[126 106 128 120] → 126, 120

[[126 117 130 135 122]
 [139 110 121 130 124]
 [116 142 152 122 149]] → 126, 149

[129 135 124 139  99] → 129, 99

[154  99 103 115] → 154, 115

[[124 138 139 155]
 [125 137 136 150]
 [123 134 134 142]] → 124, 142

[[153 136 124 127]
 [109 140 148 144]] → 153, 144
---
[148 117 121 137 148 107] result: 148

[[137 104 135 112]
 [101 128 132 133]] result: 137

[151 153 153 153] result: 151

[119 130 148 136 140 155] result: 119

[ 99  98 107 154 125 120] result: 99

[[123 139 117 140]
 [138 140 150 154]
 [156 142 120 146]] result: 123

[[136 115 136 138]
 [138 101 141 156]] result: 136
---
[[143 104 138 139 141 110]
 [116 148 123 123 119 145]
 [115 147 119 120 115 149]] -> 139

[143 139 117 155] -> 155

[127 155 128 128] -> 128

[[101 117 128 127 143]
 [129 150 113 104 133]
 [132 114 109 132 108]] -> 127

[117 154 149 153 145 108 130] -> 153

[[ 99 127 127 126 129]
 [123 130 122 130 125]] -> 126

[[117 147 116 152 130]
 [123 130 123 146 128]
 [136 124 136 116 132]] -> 152

[[120 141 139 142 135 106 148]
 [137 135 154 131 137 135 117]] -> 142

[144 130 151 122 145] -> 122
---
[[129 147 118 124 129 145]
 [131 130 125 138 110 149]] out 129, 149

[134 126 107 109] out 134, 109

[[136 107 128 134 128]
 [120 132 130 121 118]
 [128 120 123 124 134]] out 136, 134

[[128 125 156 148]
 [154 106 130 128]] out 128, 128

[114 130 140 152] out 114, 152

[150 143 128 136 127] out 150, 127

[ 98 128 154 145 136] out 98, 136

[109 112 119 151 118 131] out 109, 131

[[138 124 119 131]
 [115 136 150 124]
 [140 124 124 130]] out 138, 130

[[124  99 113 111 132]
 [124 110 133 133 121]
 [135 129 133 140 128]] out 124, 128
---
[131 139 125 155 119 105] value 139
[127 126 122 124 104 139 109] value 126
[156 132 102 117 101 115 121] value 132
[117 108 153 148 155] value 108
[111 113 137 145 112 105] value 113
[109 138 134 157 151 124] value 138
[115 156 145 119] value 156
[123 155 116 133] value 155
---
[100 100 148 122 111]
100
[155 147 117 142 110 114 118]
155
[120 153 118 122]
120
[153 147 155 143]
153
[127 105 133 127 140 130 102]
127
[103 135 128 116]
103
---
[[118 127 132 127]
 [150  99 125 113]] value 127

[[137 128 131 125 145 141 109]
 [132 115 127 126 132 131 136]
 [107 132 137 126 121 132 120]] value 128

[135 151 138 129 128] value 151

[129 138 151 110] value 138

[138 132 106 103 134] value 132

[131 125 129 126 157] value 125

[[125 117 150 143 144 144 103]
 [135 135 103 107 106 108 152]
 [133 131 115 117 117 119 136]] value 117

[111 104 136 132 134 137] value 104
---
[144 124 134 150 145] Answer: 134

[[134 125 158 134 121 143]
 [119 145 155 127 114 132]
 [121 124 118 126 147 129]] Answer: 134

[141 135 140 132 107 154 152] Answer: 107

[112 154 150 155] Answer: 154

[[126 134 142 148]
 [127 157 148 126]] Answer: 134

[128 124 142 154 151 117 117] Answer: 151

[[128 124 123 126 127]
 [129 146 132 152 116]
 [127 139 122 124 131]] Answer: 123

[134 127 127 130 150] Answer: 127

[140 135 156 133 130 132 129] Answer: 130
---
{"in": [113, 147, 143, 139, 141, 106, 142], "out": 139}
{"in": [134, 152, 145, 132, 149, 135, 145], "out": 132}
{"in": [144, 131, 114, 116, 154, 134, 120], "out": 116}
{"in": [138, 141, 123, 120, 134, 128, 100], "out": 120}
{"in": [143, 117, 150, 122, 133, 135, 146], "out": 122}
{"in": [144, 106, 150, 116, 138, 112, 131], "out": 116}
{"in": [128, 99, 115, 157, 100, 140, 108], "out": 157}
{"in": [99, 148, 138, 125, 142, 126, 127], "out": 125}
---
[[151 128 131 122]
 [106 125 121 132]
 [114 126 141 114]]	151

[[126 125 122 155 122]
 [141 146 110 106 157]
 [139 153 141 121 150]]	126

[[132 123 143 111 137 124]
 [113 131 123 121 130 119]
 [102 127 123 116 135 121]]	132

[[146 153 129 124 132 125]
 [144 126 129 128 132 129]
 [134 124 128 128 125 128]]	146

[[111 153 130 130]
 [116 108 116 124]
 [126 104 116 133]]	111

[[118 144 126 132 151 129 141]
 [129 122 123 126 145 139 109]
 [110 131 128 119 120 134 129]]	118

[[127 121 132 128]
 [127 127  99 122]
 [132 134 115 125]]	127
---
[[106 139 132 138 127 147]
 [123 145 128 135 119 112]] → 138

[[155 128 128 128 122 129]
 [134 127 126 126 110 127]
 [117 128 129 128 157 128]] → 126

[[131 137 115 125]
 [134 110 157 129]] → 137

[[118 111 139 146 150 123 128]
 [111 112 137 147 155 116 122]
 [134 127 143 134 140 110 108]] → 155

[[128 129 138 157 152]
 [151 156 137 129 129]] → 138

[[122 145 132 131 141 132 129]
 [110 156 137 139 147 137 137]] → 141
---
[[115 146 112 101 132 115 157]
 [108 112 155 116 133 133 126]
 [136 122 126 135 128 142 123]] 126

[[139 123 106 120]
 [125 126 127 126]
 [119 130 116 122]] 116

[[121 117 137 112 124 134 117]
 [106 157 124 119 123 105 144]
 [134 131 148 113 141 142 129]] 148

[[131 144 140 107 124 130]
 [133 121 131 126 124 118]
 [111 111 109 141 106 125]] 109

[[115 133 118 128]
 [141 126 153 139]
 [129 140 126 108]] 126

[[124 112 134 135 130 120]
 [122 101 136 139 131 119]
 [123 110 134 136 130 120]] 134

[[111 142 119 113 115 110 126]
 [140 126 155 118 148 134 157]
 [134 117 129 126 101 113 110]] 129

[[142 102 115 136 145 135 113]
 [139 131 138 123 122 123 137]
 [139 105 115 136 148 130 116]] 115

[[134 126 120 124 128]
 [114 152 122 132 128]
 [117 123 133 120 128]] 133
---
[[122 126 138 126 134]
 [133 140 132 131 102]] → 140, 138

[111 131  99 124 114 152 111] → 152, 131

[133 128 128 104 149 104] → 149, 133

[140 140 140 147 150] → 150, 147

[136 123 131 143 140 154 113] → 154, 143

[129 121 106 134] → 134, 129
---
[118 152 113 132 100 123 114] ==> 118, 114

[111 115 155 155 150 128] ==> 111, 128

[118 117 118 148 135 150] ==> 118, 150

[[111 108 109  98  98]
 [144 127 106 141 107]
 [118 108 105 123 108]] ==> 111, 108

[[129 114 132 118 147 123]
 [124 123 136 105 108 129]
 [145 139 109 138 134 145]] ==> 129, 145

[141 105 122 129 120 133 113] ==> 141, 113

[[121 117 123 106]
 [130 128 127 125]
 [124 123 124 121]] ==> 121, 121

[112 121 118 104 118 122 114] ==> 112, 114

[118 128 137 132 144 100 113] ==> 118, 113

[126 128 104 126] ==> 126, 126
---
[[147 137 127 127]
 [132 110 118 152]
 [126 121 131 134]] | 126

[[129 140 130 127 124 130]
 [134 142 130 127 149 155]
 [129 142 119 127 124 130]] | 129

[[118 122 138 143 140]
 [134 130 120 118 106]
 [122 137 105 116 130]] | 122

[[136 131 133 143]
 [112 122 118 102]
 [129 128 129 131]] | 129

[[139 132 106 121 120 134 111]
 [109 132 129 138 138 131 147]
 [126 124 128 100 120 121 108]] | 126

[[112 152 109 114 105]
 [121 114 122 109 143]
 [125 113 125 107 147]] | 125
---
[[133 102 125 145]
 [140 122 142  99]
 [141 106 118 139]] ⇒ 118

[[143 152 109 130 122]
 [126 148 110 133 133]
 [103 113 130 126 134]] ⇒ 130

[[136 108 133 131 112 109 118]
 [139 110 134 131 105 111 124]
 [137 108 134 131 108 109 120]] ⇒ 134

[[128 114 125 147 143 149]
 [128 137 132 143 143 123]
 [128 139 126 122 122 136]] ⇒ 126

[[110 117 139 146]
 [109 136 118 139]
 [124 150 130 122]] ⇒ 130

[[132 121 150 130 136 137 125]
 [133 135 140 102 123 131 129]
 [135 137 134 119 139 138 133]] ⇒ 134

[[118 104 144 135 112 148 141]
 [122 131 127 127 131 123 116]
 [108 111 111 130 128 117 142]] ⇒ 111

[[135 130 148 116 137 139 137]
 [121 116 131 147 136 126 130]
 [139 110 152 129 130 146 142]] ⇒ 152

[[156 104 116 104 128 135 152]
 [103 112 138 141 138 131 143]
 [123 133 105 117 131 141 152]] ⇒ 105

[[128 143 121 150 126 155]
 [103 108 144 123 131 111]
 [131 149 142 146 147 104]] ⇒ 142
---
[130 125 131 101] | 130
[114 118 113 139 110 133 106] | 114
[157 129 104 130] | 157
[134 133 129 154 130] | 134
[109  99 120 127] | 109
[120 153 117 122 129 106] | 120
[137 133 138 105 112 129 133] | 137
[142 149 134 122 128 131] | 142
[139 139 152 121 140 134] | 139
---
[[128 128 128 122 128 142 127]
 [127 128 125  99 121 130 125]
 [128 129 102 129 130 137 140]] ans = 127

[[135 139 124 130 127 147]
 [133 124 129 118 131 149]] ans = 135

[[114 149 112 117 110 124]
 [116 149 112 117 110 124]] ans = 114

[[127 137  99 128 134 132]
 [128 141 121 127 130 121]] ans = 127

[[122 125 115 131 132]
 [129 135 151 129 120]
 [137 126 128 110 136]] ans = 129

[[128 128 126 127 129 125 127]
 [123 124 132 132 130 131 121]
 [116 122 134 133 153 119 108]] ans = 123

[[128 157 129 134]
 [128 110 126 143]] ans = 128

[[127 131 128 131 103 124 119]
 [128 128 143 120 126 131 121]] ans = 127
